Below are the code and all the weights of a small trained network. Each question names an input and a target symbol and asks about switching units off, where a switched-off unit gives its printed mean instead of its output.

import numpy as np


def w(rows, s, z=0):
    codes = np.array(rows[::2]) - 128.0
    scale = np.full(codes.shape[1], s)
    scale[-1] = z or s
    return codes * scale


def f(y):
    return np.maximum(y, 0)


def softmax(a):
    e = np.exp(a - a.max(-1, keepdims=True))
    return e / e.sum(-1, keepdims=True)


def log_softmax(a):
    a = a - a.max(-1, keepdims=True)
    return a - np.log(np.exp(a).sum(-1, keepdims=True))


def net(x, mask):
    ids = ['ΔΛΠΨβηθ'.index(c) for c in x.split()]
    T = len(ids)
    res = E[ids] + P[:T]
    u = 0
    for l in range(2):
        q, k, v = (res @ M[l].T for M in (Q, K, V))
        z = softmax(np.where(np.tri(T) > 0, q @ k.T / 3**0.5, -1e9)) @ v
        res = res + np.where(mask[u], z, O[l][:, -1]) @ O[l][:, :-1]
        u += 1
        y = f(res @ A[l][:, :-1].T + A[l][:, -1])
        res = res + np.where(mask[u : u + 4], y, B[l][:, -1]) @ B[l][:, :-1]
        u += 4
    return log_softmax(res[-1] @ U[:, :-1].T + U[:, -1])


Q, K, V, O, A, B = {}, {}, {}, {}, {}, {}
E = w([
[188,179,232,99,134,180,140,81,176,151],'Δ',
[107,126,142,176,89,170,123,76,45,113],'Λ',
[107,180,64,98,119,224,100,150,86,120],'Π',
[59,209,57,171,167,22,150,108,146,118],'Ψ',
[125,146,247,169,88,97,87,101,100,182],'β',
[220,110,102,74,195,78,184,170,101,121],'η',
[73,103,239,100,137,42,117,156,131,91],'θ',
],0.012)
P = w([
[134,230,137,162,1,89,223,216,139,194],'0',
[96,181,137,182,136,105,196,203,161,170],'1',
[100,158,135,170,136,125,182,190,156,137],'2',
[104,159,135,153,143,119,168,160,143,132],'3',
[106,155,142,145,144,112,156,144,128,127],'4',
[111,155,144,129,145,103,144,123,116,124],'5',
[120,153,141,121,146,109,127,111,113,121],'6',
[123,140,142,112,149,101,119,94,107,111],'7',
[128,131,139,106,158,101,104,84,103,108],'8',
[132,128,129,102,160,98,89,66,93,107],'9',
[143,128,124,97,165,89,72,47,85,103],'10',
[138,115,135,100,196,105,74,56,92,86],'11',
[148,123,135,107,200,107,64,55,83,86],'12',
],0.008)
Q[0] = w([
[137,254,93,157,201,75,181,68,158,151],'L0H0',
[79,158,170,126,184,33,146,161,108,92],'L0H0',
[151,150,115,140,163,133,192,103,54,111],'L0H0',
],0.0093)
K[0] = w([
[131,49,126,92,208,131,63,111,83,65],'L0H0',
[152,144,117,108,148,167,18,7,84,129],'L0H0',
[70,139,118,104,254,95,65,84,224,41],'L0H0',
],0.0068)
V[0] = w([
[61,163,33,168,163,125,169,165,105,93],'L0H0',
[227,111,61,24,115,213,127,191,62,103],'L0H0',
[191,170,78,92,175,94,195,177,254,158],'L0H0',
],0.0083)
O[0] = w([
[110,212,142,157,157,119,67,213,9,123,178],'L0H0',
[41,68,127,88,199,147,170,145,70,187,2],'L0H0',
[158,247,137,129,180,115,255,157,80,136,158],'L0H0',
],0.007)
A[0] = w([
[158,156,2,111,190,83,200,183,74,139,188],'L0N0',
[174,143,77,148,129,65,173,126,199,105,114],'L0N1',
[73,114,163,90,146,61,108,127,94,120,250],'L0N2',
[47,182,103,221,83,124,97,189,118,115,247],'L0N3',
],0.0078,0.002)
B[0] = w([
[164,162,75,59,78,57,164,239,81,147,252],'L0N0',
[139,116,122,143,171,22,253,59,66,69,203],'L0N1',
[44,143,176,92,217,16,28,138,144,159,191],'L0N2',
[70,194,134,170,25,129,19,194,131,84,254],'L0N3',
],0.0047,0.0086)
Q[1] = w([
[255,15,132,48,186,80,158,186,135,190],'L1H0',
[99,160,205,25,194,38,40,61,83,74],'L1H0',
[16,131,23,190,224,40,117,115,100,57],'L1H0',
],0.0037)
K[1] = w([
[226,111,169,102,160,106,129,158,134,112],'L1H0',
[131,92,91,96,184,120,107,54,108,115],'L1H0',
[101,112,2,135,107,49,129,117,103,92],'L1H0',
],0.0069)
V[1] = w([
[219,40,177,15,213,132,199,45,173,143],'L1H0',
[30,87,128,33,179,155,66,153,136,165],'L1H0',
[176,163,60,35,144,106,255,215,59,212],'L1H0',
],0.004)
O[1] = w([
[1,191,157,150,65,189,82,253,88,68,9],'L1H0',
[92,176,156,110,134,43,221,90,104,7,69],'L1H0',
[57,68,137,239,96,172,57,41,219,84,179],'L1H0',
],0.004,0.015)
A[1] = w([
[146,72,131,67,224,72,219,101,197,238,226],'L1N0',
[97,152,92,37,100,136,53,242,206,193,76],'L1N1',
[253,179,83,105,177,133,193,57,56,164,2],'L1N2',
[77,78,152,235,106,126,47,31,191,201,122],'L1N3',
],0.0049,0.00098)
B[1] = w([
[158,30,93,95,98,252,203,64,92,235,188],'L1N0',
[54,155,7,5,152,205,54,161,230,189,147],'L1N1',
[2,95,114,83,227,142,221,133,173,102,254],'L1N2',
[163,6,84,191,164,193,158,156,66,183,229],'L1N3',
],0.0074,0.0054)
U = w([
[72,125,156,115,144,171,209,67,191,155,115],'Δ',
[229,103,136,173,91,150,64,117,42,210,205],'Λ',
[94,146,62,75,135,174,61,158,160,207,56],'Π',
[120,230,200,122,119,62,87,160,125,10,251],'Ψ',
[94,96,110,180,160,144,110,120,194,81,17],'β',
[87,101,122,104,173,131,225,190,3,177,49],'η',
[148,89,93,116,81,124,134,76,189,60,112],'θ',
],0.0078,0.0021)

Each question gives the input, a string of symbols that net reads in full, and the target symbol t.
The units are the heads (3 rows each of Q, K, V and O) and the neurons (one row each of A and B). Each row of codes is followed by its name. A weight is (code - 128) times the scale printed after its matrix; where a second scale follows, it is the last column's (O, A, B and U).
mask holds one flag per unit, layer by layer, with each layer's heads first. A switched-off unit (its flag False) gives its mean, the last column of its rows in O or B, instead of its output. The means were averaged over made-up inputs and are rounded, as every weight is.
A unit's drop is (log p(t) with every unit on - log p(t) with that unit switched off) / (log p(t) with every unit on - log p(t) with every unit switched off).
The circuit of an input: a set's keep is (log p(t) with only the set's units on - log p(t) with every unit switched off) / (log p(t) with every unit on - log p(t) with every unit switched off). Starting from all 10 units, units are removed one at a time, each time the one whose removal leaves the highest keep (on an exact tie, the one counted first), for as long as the keep stays at least 0.8.
circuit, biggest first: the units of the circuit, biggest drop first
unit that matters most: the unit with the biggest drop
k most important neurons: the k neurons with the biggest drops, biggest first
top k neurons in layer l: the k neurons of layer l with the biggest drops, biggest first
input β η η θ Π Ψ Π θ θ, target η: circuit, biggest first => (L0H0)
input Λ Ψ Λ, target Ψ: circuit, biggest first => (L0H0, L0N3)
input Λ θ θ, target Π: 4 most important neurons => (L1N1, L0N1, L0N2, L1N0)
input η Ψ Π Δ η η η θ, target β: 2 most important neurons => (L0N0, L1N3)
input θ Ψ β η Λ Ψ η Λ, target Ψ: 3 most important neurons => (L1N0, L1N3, L1N2)
input θ η θ Π Λ Ψ Π Π Ψ Π Π Δ, target Δ: circuit, biggest first => (L0N3, L1N2)
input Ψ Ψ Ψ Λ β Π β θ η Ψ Π Ψ, target Π: 2 most important neurons => (L0N1, L0N2)
input Δ Ψ Π Ψ, target Π: circuit, biggest first => (L0H0, L0N0, L1N1, L0N3)
input Π Ψ η η θ θ θ Π Π Ψ θ, target η: 3 most important neurons => (L1N0, L0N3, L0N2)
input η η Ψ β η β Π Ψ η Ψ Ψ η, target Ψ: 2 most important neurons => (L1N3, L1N0)
input θ Λ Ψ θ η Ψ Ψ θ, target Λ: circuit, biggest first => (L0N0, L1N3, L1N2)
input Ψ θ η Δ Ψ β Λ β Ψ Λ Ψ, target Λ: circuit, biggest first => (L0H0, L1N3)
input Π Ψ Ψ Ψ β η Ψ Λ Λ Ψ, target Λ: circuit, biggest first => (L0H0, L1N2, L1N3)
input Ψ θ Ψ, target θ: most important neuron => (L1N2)
input Ψ Ψ Ψ Ψ Δ Δ β Ψ, target Δ: 4 most important neurons => (L1N2, L0N3, L1N0, L0N1)
input η θ Π Ψ Ψ θ η Ψ Ψ β Λ Ψ η, target Ψ: 2 most important neurons => (L1N3, L0N0)
input θ Ψ Λ Ψ Δ Ψ Λ θ, target Λ: top 3 neurons in layer 1 => (L1N2, L1N0, L1N3)
input Ψ Λ θ β η Ψ η Ψ, target η: 2 most important neurons => (L1N0, L0N1)
input Ψ β Δ Π β Λ Ψ θ Ψ Ψ η Ψ, target η: top 2 neurons in layer 1 => (L1N0, L1N2)
input θ β Λ Δ Λ Λ Δ θ, target Π: unit that matters most => L1H0
